Below are the code and all the weights of a small trained network. Each question names an input and a class and asks about switching units off, where a switched-off unit gives its printed mean instead of its output.

import numpy as np


def w(rows, s, z=0):
    codes = np.array(rows[::2]) - 128.0
    scale = np.full(codes.shape[1], s)
    scale[-1] = z or s
    return codes * scale


def f(y):
    return y / 2 * (1 + np.tanh(0.7978845608 * (y + 0.044715 * y**3)))


def log_softmax(a):
    a = a - a.max(-1, keepdims=True)
    return a - np.log(np.exp(a).sum(-1, keepdims=True))


def net(x, mask):
    res = np.array(x, float).reshape(1, 3) / 4 @ E
    y = f(res @ A[0][:, :-1].T + A[0][:, -1])
    res = res + np.where(mask, y, B[0][:, -1]) @ B[0][:, :-1]
    return log_softmax(res[-1] @ U[:, :-1].T + U[:, -1])


A, B = {}, {}
E = w([
[127,203,34,84,227,39,110,89,129,161],'x0',
[132,79,94,250,221,188,77,86,45,165],'x1',
[174,88,128,145,67,94,7,112,220,255],'x2',
],0.0085)
A[0] = w([
[110,111,136,121,122,115,162,116,111,164,138],'neuron 0',
[136,93,101,213,197,186,90,70,82,147,82],'neuron 1',
[140,149,150,126,112,147,114,132,123,116,250],'neuron 2',
[132,37,179,165,59,169,124,144,138,115,103],'neuron 3',
[160,85,177,146,86,154,146,149,111,113,95],'neuron 4',
[130,51,112,200,187,163,89,81,55,159,99],'neuron 5',
[202,67,144,143,52,89,21,127,229,242,74],'neuron 6',
[124,164,159,40,61,65,152,173,176,110,98],'neuron 7',
[113,182,164,31,70,99,164,158,207,120,116],'neuron 8',
[138,119,124,95,68,63,143,134,159,84,94],'neuron 9',
[106,150,142,122,140,166,190,137,86,32,94],'neuron 10',
[135,207,34,91,216,2,113,83,123,152,74],'neuron 11',
[71,167,146,112,177,161,229,181,48,54,83],'neuron 12',
[123,62,224,168,39,216,151,197,115,93,99],'neuron 13',
],0.0087,0.016)
B[0] = w([
[129,101,91,119,135,128,106,141,124,141,134],'neuron 0',
[223,102,111,190,117,162,203,200,137,155,184],'neuron 1',
[48,100,139,132,56,71,61,144,1,175,251],'neuron 2',
[134,206,97,52,201,175,130,155,182,126,171],'neuron 3',
[168,160,91,97,177,147,129,138,143,130,146],'neuron 4',
[212,101,99,192,66,187,200,188,109,143,191],'neuron 5',
[154,66,56,116,185,34,125,20,173,7,222],'neuron 6',
[209,97,106,218,110,179,201,188,112,165,186],'neuron 7',
[186,83,104,210,100,170,185,199,81,163,199],'neuron 8',
[181,136,80,173,144,157,174,178,156,131,150],'neuron 9',
[164,79,73,119,177,84,114,88,164,80,179],'neuron 10',
[112,232,158,30,206,223,69,159,197,153,209],'neuron 11',
[157,91,53,134,141,51,116,23,190,31,202],'neuron 12',
[98,218,144,48,204,180,58,155,189,175,195],'neuron 13',
],0.0091,0.015)
U = w([
[172,96,117,224,117,160,185,181,108,158,123],'0',
[150,80,104,120,151,47,115,19,154,59,114],'1',
[126,222,129,28,165,183,83,149,159,159,129],'2',
[37,86,158,132,62,64,69,121,6,183,245],'3',
[107,128,188,126,121,138,146,108,162,130,95],'4',
[114,134,174,135,110,125,159,89,138,139,93],'5',
[112,135,202,139,110,133,134,98,141,119,95],'6',
],0.014,0.012)

Each question gives the input, the list of numbers given to net, and the class t.
The units are the neurons (one row each of A and B). Each row of codes is followed by its name. A weight is (code - 128) times the scale printed after its matrix; where a second scale follows, it is the last column's (A, B and U).
mask holds one flag per neuron, in row order. A switched-off neuron (its flag False) gives its mean, the last column of its row in B, instead of its output. The means were averaged over made-up inputs and are rounded, as every weight is.
A unit's drop is (log p(t) with every unit on - log p(t) with that unit switched off) / (log p(t) with every unit on - log p(t) with every unit switched off).
The circuit of an input: a set's keep is (log p(t) with only the set's units on - log p(t) with every unit switched off) / (log p(t) with every unit on - log p(t) with every unit switched off). Starting from the 12 units with the biggest drops (on a tie, the unit counted first), units are removed one at a time, each time the one whose removal leaves the highest keep (on an exact tie, the one counted first), for as long as the keep stays at least 0.8.
units of the circuit, in order: the units of the circuit, biggest drop first
k most important neurons: the k neurons with the biggest drops, biggest first
drop of u: that unit's drop, to one decimal
input [-8,6,1], class 2: units of the circuit, in order => neuron 13
input [3,3,-3], class 3: 2 most important neurons => neuron 6; neuron 7
input [-6,-5,2], class 2: 3 most important neurons => neuron 13; neuron 3; neuron 5
input [3,0,1], class 3: 2 most important neurons => neuron 13; neuron 3
input [1,-7,7], class 0: 2 most important neurons => neuron 8; neuron 7
input [0,-6,-5], class 0: 3 most important neurons => neuron 8; neuron 7; neuron 6
input [7,7,6], class 0: 2 most important neurons => neuron 5; neuron 1
input [-8,2,-8], class 1: 3 most important neurons => neuron 12; neuron 10; neuron 11
input [-4,1,-4], class 1: 2 most important neurons => neuron 11; neuron 12
input [-7,1,5], class 2: 2 most important neurons => neuron 13; neuron 3
input [0,3,3], class 3: 2 most important neurons => neuron 12; neuron 7
input [4,-7,-7], class 0: 3 most important neurons => neuron 8; neuron 7; neuron 6
input [-7,4,6], class 2: 3 most important neurons => neuron 13; neuron 3; neuron 12
input [-3,-4,7], class 1: units of the circuit, in order => neuron 6
input [-4,6,-7], class 1: drop of neuron 12 => 2.1
input [-3,-3,-5], class 1: drop of neuron 12 => 0.8
input [2,-4,4], class 0: drop of neuron 9 => 0.1
